Here is a tiny trained network, its code and every weight. The questions are about switching its units off for an input and a class, where a switched-off unit gives its printed mean instead of its output.

import numpy as np


def w(rows, s, z=0):
    codes = np.array(rows[::2]) - 128.0
    scale = np.full(codes.shape[1], s)
    scale[-1] = z or s
    return codes * scale


def f(y):
    return y / 2 * (1 + np.tanh(0.7978845608 * (y + 0.044715 * y**3)))


def log_softmax(a):
    a = a - a.max(-1, keepdims=True)
    return a - np.log(np.exp(a).sum(-1, keepdims=True))


def net(x, mask):
    res = np.array(x, float).reshape(1, 8) / 4 @ E
    y = f(res @ A[0][:, :-1].T + A[0][:, -1])
    res = res + np.where(mask, y, B[0][:, -1]) @ B[0][:, :-1]
    return log_softmax(res[-1] @ U[:, :-1].T + U[:, -1])


A, B = {}, {}
E = w([
[43,137,43,19],'x0',
[121,135,132,128],'x1',
[124,130,126,131],'x2',
[60,46,91,218],'x3',
[130,129,128,128],'x4',
[184,254,36,168],'x5',
[133,127,124,127],'x6',
[123,137,131,127],'x7',
],0.0091)
A[0] = w([
[77,87,107,114,181],'n1',
[246,173,138,98,127],'n2',
[91,45,179,191,152],'n3',
[109,201,18,58,110],'n4',
[182,129,160,79,255],'n5',
[86,136,111,159,251],'n6',
[150,98,217,22,153],'n7',
[122,157,88,174,241],'n8',
[67,118,94,151,125],'n9',
[178,155,169,138,154],'n10',
[136,128,199,221,198],'n11',
[128,170,210,126,253],'n12',
],0.013,0.0043)
B[0] = w([
[127,117,109,47,197],'n1',
[23,193,46,188,221],'n2',
[1,224,243,132,231],'n3',
[162,220,181,103,248],'n4',
[182,209,103,217,186],'n5',
[211,138,161,91,182],'n6',
[251,16,149,86,205],'n7',
[213,67,118,164,195],'n8',
[165,67,63,21,179],'n9',
[99,130,32,216,178],'n10',
[172,187,201,191,218],'n11',
[207,95,73,204,184],'n12',
],0.0072,0.012)
U = w([
[158,110,141,186,162],'0',
[75,199,163,117,239],'1',
[165,89,40,32,238],'2',
[2,94,64,9,8],'3',
[93,144,78,188,4],'4',
],0.0098,0.0044)

Each question gives the input, the list of numbers given to net, and the class t.
The units are the neurons (one row each of A and B). Each row of codes is followed by its name. A weight is (code - 128) times the scale printed after its matrix; where a second scale follows, it is the last column's (A, B and U).
mask holds one flag per neuron, in row order. A switched-off neuron (its flag False) gives its mean, the last column of its row in B, instead of its output. The means were averaged over made-up inputs and are rounded, as every weight is.
A unit's drop is (log p(t) with every unit on - log p(t) with that unit switched off) / (log p(t) with every unit on - log p(t) with every unit switched off).
The circuit of an input: a set's keep is (log p(t) with only the set's units on - log p(t) with every unit switched off) / (log p(t) with every unit on - log p(t) with every unit switched off). Starting from all 12 units, units are removed one at a time, each time the one whose removal leaves the highest keep (on an exact tie, the one counted first), for as long as the keep stays at least 0.8.
circuit, biggest first: the units of the circuit, biggest drop first
k most important neurons: the k neurons with the biggest drops, biggest first
drop of u: that unit's drop, to one decimal
input [-5,-6,8,0,3,4,8,3], class 4: circuit, biggest first : (n2 n10)
input [7,3,5,-4,-6,-7,7,3], class 2: circuit, biggest first : (n7)
input [6,-3,8,-4,-8,-1,-4,-4], class 2: 4 most important neurons : (n3 n7 n11 n2)
input [-1,4,3,-6,4,-7,-1,2], class 0: 2 most important neurons : (n5 n9)
input [7,8,7,3,-6,7,2,-2], class 2: 2 most important neurons : (n3 n9)
input [-6,-1,1,1,-5,-7,-6,8], class 1: 2 most important neurons : (n3 n8)
input [-3,-7,8,-1,8,1,7,6], class 4: 2 most important neurons : (n7 n4)
input [4,-1,5,8,4,0,-7,5], class 3: 2 most important neurons : (n3 n7)
input [-6,-1,-3,-3,3,7,-3,3], class 4: circuit, biggest first : (n2 n10)
input [-1,-4,-3,-5,5,-4,6,7], class 0: 4 most important neurons : (n5 n9 n1 n12)
input [2,5,-4,-4,-4,-6,-4,3], class 2: 2 most important neurons : (n7 n11)
input [-5,4,8,1,1,-8,8,-1], class 1: 2 most important neurons : (n3 n8)
input [-2,-3,8,-8,-8,-3,7,4], class 0: 2 most important neurons : (n7 n5)
input [-8,6,3,4,6,-7,8,-4], class 1: most important neuron : (n3)
input [-8,-2,7,-7,-2,2,-5,0], class 4: 2 most important neurons : (n2 n10)
input [-2,5,-7,8,4,0,4,0], class 1: drop of n7 : 0.1
input [-2,-1,-8,-2,5,5,8,0], class 4: drop of n3 : 0.1
input [8,7,-6,6,2,7,-3,-8], class 2: drop of n8 : 0.0
